Below is a small trained network, with its code and all its weights. Each question gives an input and a target symbol and asks what happens when units are switched off, that is, made to give their printed mean instead of their output.

import numpy as np


def w(rows, s, z=0):
    codes = np.array(rows[::2]) - 128.0
    scale = np.full(codes.shape[1], s)
    scale[-1] = z or s
    return codes * scale


def norm(h):
    return h / np.sqrt((h * h).mean(-1, keepdims=True) + 1e-5)


def f(y):
    return np.maximum(y, 0)


def softmax(a):
    e = np.exp(a - a.max(-1, keepdims=True))
    return e / e.sum(-1, keepdims=True)


def log_softmax(a):
    a = a - a.max(-1, keepdims=True)
    return a - np.log(np.exp(a).sum(-1, keepdims=True))


def net(x, mask):
    ids = ['ΠΦΩαβεζηλμξστ'.index(c) for c in x.split()]
    T = len(ids)
    res = E[ids] + P[:T]
    q, k, v = (norm(res) @ M[0].T for M in (Q, K, V))
    z = softmax(np.where(np.tri(T) > 0, q @ k.T / 4**0.5, -1e9)) @ v
    res = res + np.where(mask[0], z, O[0][:, -1]) @ O[0][:, :-1]
    y = f(norm(res) @ A[0][:, :-1].T + A[0][:, -1])
    res = res + np.where(mask[1:25], y, B[0][:, -1]) @ B[0][:, :-1]
    return log_softmax(norm(res)[-1] @ U[:, :-1].T + U[:, -1])


Q, K, V, O, A, B = {}, {}, {}, {}, {}, {}
E = w([
[56,191,147,109,204,87,184,83],'Π',
[212,165,226,133,98,55,166,129],'Φ',
[121,163,124,119,198,64,235,72],'Ω',
[152,80,227,177,62,84,122,170],'α',
[76,239,201,153,137,67,157,62],'β',
[107,62,155,122,150,88,186,181],'ε',
[195,2,147,228,108,112,137,143],'ζ',
[122,148,196,157,53,63,119,115],'η',
[66,130,95,164,143,105,209,101],'λ',
[77,139,222,101,155,93,129,174],'μ',
[107,132,158,237,70,96,136,74],'ξ',
[113,127,166,125,179,62,151,96],'σ',
[105,184,150,62,183,73,195,106],'τ',
],0.0082)
P = w([
[161,143,92,131,125,180,93,146],'0',
[151,154,134,51,85,171,168,97],'1',
[136,100,136,151,54,13,123,7],'2',
[128,137,132,159,133,121,142,164],'3',
[150,150,136,45,85,169,174,96],'4',
[120,101,146,141,92,42,125,34],'5',
[122,129,124,149,132,124,143,166],'6',
[150,149,138,42,85,169,176,97],'7',
[120,94,138,133,105,61,117,52],'8',
[120,122,111,144,130,125,142,168],'9',
[149,148,137,42,86,171,178,96],'10',
[121,85,135,130,113,78,109,62],'11',
[119,116,101,139,128,135,136,170],'12',
],0.013)
Q[0] = w([
[139,118,38,239,129,85,111,166],'head 0',
[134,210,124,224,121,163,148,76],'head 0',
[103,179,179,161,175,41,43,182],'head 0',
[123,137,31,101,244,54,173,146],'head 0',
],0.011)
K[0] = w([
[93,34,144,160,54,100,233,71],'head 0',
[108,212,126,217,83,157,151,56],'head 0',
[48,146,254,103,107,36,167,144],'head 0',
[88,86,113,88,242,99,206,82],'head 0',
],0.01)
V[0] = w([
[91,136,74,156,62,194,254,146],'head 0',
[35,101,97,89,144,204,76,187],'head 0',
[189,156,179,43,94,145,204,193],'head 0',
[210,31,117,155,171,190,148,156],'head 0',
],0.006)
O[0] = w([
[3,224,140,127,79,226,147,187,249],'head 0',
[32,166,211,173,85,77,125,84,3],'head 0',
[58,150,29,63,45,61,57,174,138],'head 0',
[145,219,93,230,159,19,201,224,100],'head 0',
],0.0062,0.0027)
A[0] = w([
[129,103,166,91,100,152,117,20,98],'neuron 0',
[128,214,142,216,164,77,140,165,67],'neuron 1',
[46,38,91,156,174,143,96,184,113],'neuron 2',
[193,170,130,110,121,83,196,39,56],'neuron 3',
[199,148,141,183,162,112,114,164,195],'neuron 4',
[92,187,115,154,255,136,68,116,3],'neuron 5',
[166,142,102,60,76,131,118,168,138],'neuron 6',
[133,151,144,122,131,132,192,180,230],'neuron 7',
[47,134,200,102,131,134,140,121,42],'neuron 8',
[23,111,155,187,95,102,63,103,23],'neuron 9',
[136,70,141,105,162,45,105,57,121],'neuron 10',
[101,111,19,94,203,88,124,190,60],'neuron 11',
[107,176,104,60,162,127,137,97,155],'neuron 12',
[13,107,92,157,166,198,42,161,42],'neuron 13',
[100,122,119,176,128,40,75,168,114],'neuron 14',
[89,132,154,152,97,224,123,76,58],'neuron 15',
[106,114,120,66,99,27,94,121,183],'neuron 16',
[104,182,176,97,86,174,171,109,75],'neuron 17',
[189,118,152,113,186,157,151,152,39],'neuron 18',
[77,107,138,214,130,98,202,119,53],'neuron 19',
[180,184,221,184,191,104,173,134,71],'neuron 20',
[135,98,88,130,102,47,124,120,65],'neuron 21',
[140,157,147,133,222,205,143,117,39],'neuron 22',
[162,132,195,193,110,168,23,179,112],'neuron 23',
],0.0091,0.0037)
B[0] = w([
[151,121,120,168,145,93,188,189,251],'neuron 0',
[207,42,170,108,140,125,111,162,178],'neuron 1',
[76,74,95,103,145,139,233,167,187],'neuron 2',
[96,94,143,141,138,147,83,191,225],'neuron 3',
[88,190,141,90,153,128,93,120,168],'neuron 4',
[96,94,86,156,134,1,178,58,135],'neuron 5',
[99,188,82,143,159,173,112,114,180],'neuron 6',
[91,146,160,177,128,91,64,122,247],'neuron 7',
[168,111,138,136,75,173,134,106,189],'neuron 8',
[124,118,105,48,223,197,106,176,158],'neuron 9',
[102,182,75,125,146,76,98,30,252],'neuron 10',
[101,43,179,126,104,164,89,121,178],'neuron 11',
[158,98,150,114,73,130,102,139,211],'neuron 12',
[93,33,78,172,131,101,211,120,169],'neuron 13',
[120,155,73,71,171,156,209,87,171],'neuron 14',
[108,152,194,48,130,165,87,111,195],'neuron 15',
[133,84,130,175,125,163,174,113,254],'neuron 16',
[185,133,72,166,193,83,117,126,219],'neuron 17',
[106,145,54,125,172,114,123,155,150],'neuron 18',
[154,164,115,54,125,175,113,124,190],'neuron 19',
[42,69,67,88,99,183,160,70,170],'neuron 20',
[100,110,188,125,111,83,100,111,186],'neuron 21',
[91,132,142,197,102,103,149,138,173],'neuron 22',
[157,128,129,154,59,83,189,143,149],'neuron 23',
],0.0087,0.0065)
U = w([
[201,87,227,147,160,126,132,148,186],'Π',
[139,57,96,88,40,166,43,123,118],'Φ',
[135,184,64,145,149,128,57,154,253],'Ω',
[94,79,184,208,110,92,25,183,95],'α',
[167,116,88,1,168,164,189,63,128],'β',
[115,178,127,92,77,37,176,180,117],'ε',
[82,84,196,46,193,94,96,199,97],'ζ',
[208,79,70,177,198,122,119,191,136],'η',
[89,183,184,103,80,171,124,82,222],'λ',
[146,81,135,240,114,40,148,65,131],'μ',
[83,138,156,243,246,161,159,141,8],'ξ',
[65,119,103,55,173,79,79,58,122],'σ',
[190,147,38,155,41,151,156,119,109],'τ',
],0.0096,0.0031)

Each question gives the input, a string of symbols that net reads in full, and the target symbol t.
The units are the heads (4 rows each of Q, K, V and O) and the neurons (one row each of A and B). Each row of codes is followed by its name. A weight is (code - 128) times the scale printed after its matrix; where a second scale follows, it is the last column's (O, A, B and U).
mask holds one flag per unit, heads first, then neurons. A switched-off unit (its flag False) gives its mean, the last column of its rows in O or B, instead of its output. The means were averaged over made-up inputs and are rounded, as every weight is.
A unit's drop is (log p(t) with every unit on - log p(t) with that unit switched off) / (log p(t) with every unit on - log p(t) with every unit switched off).
The circuit of an input: a set's keep is (log p(t) with only the set's units on - log p(t) with every unit switched off) / (log p(t) with every unit on - log p(t) with every unit switched off). Starting from the 12 units with the biggest drops (on a tie, the unit counted first), units are removed one at a time, each time the one whose removal leaves the highest keep (on an exact tie, the one counted first), for as long as the keep stays at least 0.8.
units of the circuit, in order: the units of the circuit, biggest drop first
most important unit: the unit with the biggest drop
top k neurons: the k neurons with the biggest drops, biggest first
drop of u: that unit's drop, to one decimal
input Ω β β μ α λ σ λ, target Ω: most important unit	neuron 17
input η Ω ζ Ω λ ξ ε Φ ξ Π σ τ, target μ: units of the circuit, in order	neuron 16; neuron 15
input ξ ζ ζ α ξ ε λ Π, target ξ: units of the circuit, in order	head 0; neuron 22
input λ λ ε α ε τ ε Π, target λ: units of the circuit, in order	head 0; neuron 8
input μ Π λ μ λ σ λ ε Φ σ λ, target μ: units of the circuit, in order	head 0; neuron 16
input β Π λ λ ε η η ζ λ μ ζ ζ, target β: units of the circuit, in order	neuron 14; neuron 7; head 0
input λ Ω σ λ Φ λ ε μ, target λ: units of the circuit, in order	head 0; neuron 8
input λ ε Π ζ ζ ξ ζ λ λ λ λ λ α, target ε: top 3 neurons	neuron 23; neuron 14; neuron 3
input Ω μ ε ζ Φ μ ζ μ ε Π Π ε η, target τ: units of the circuit, in order	head 0; neuron 23; neuron 6
input ξ λ ζ Φ β, target ξ: units of the circuit, in order	head 0; neuron 3
input τ ε μ Ω α ζ ξ λ Π, target μ: top 2 neurons	neuron 0; neuron 16
input ζ λ β ε β, target ζ: top 2 neurons	neuron 1; neuron 20
input σ λ λ, target σ: top 2 neurons	neuron 10; neuron 9
input ζ λ σ ε σ ε, target σ: units of the circuit, in order	neuron 10
input Ω ξ η ε, target ζ: top 3 neurons	neuron 1; neuron 7; neuron 11
input Π ε λ μ α λ ζ ζ, target Π: top 2 neurons	neuron 15; neuron 0
input λ λ Ω ζ τ τ λ Π Ω β, target Π: top 3 neurons	neuron 15; neuron 0; neuron 10
input ξ ε λ α μ λ λ α λ ζ η, target ξ: top 2 neurons	neuron 17; neuron 20
input λ τ α α Φ Π ξ, target λ: drop of head 0	0.8
input Ω ζ μ λ λ μ Π λ ζ τ λ Ω Ω, target α: drop of neuron 4	0.0
input ζ λ μ λ ε τ ε λ Ω ε μ σ σ, target σ: drop of neuron 4	0.2
input ε λ σ λ ζ, target ε: units of the circuit, in order	head 0
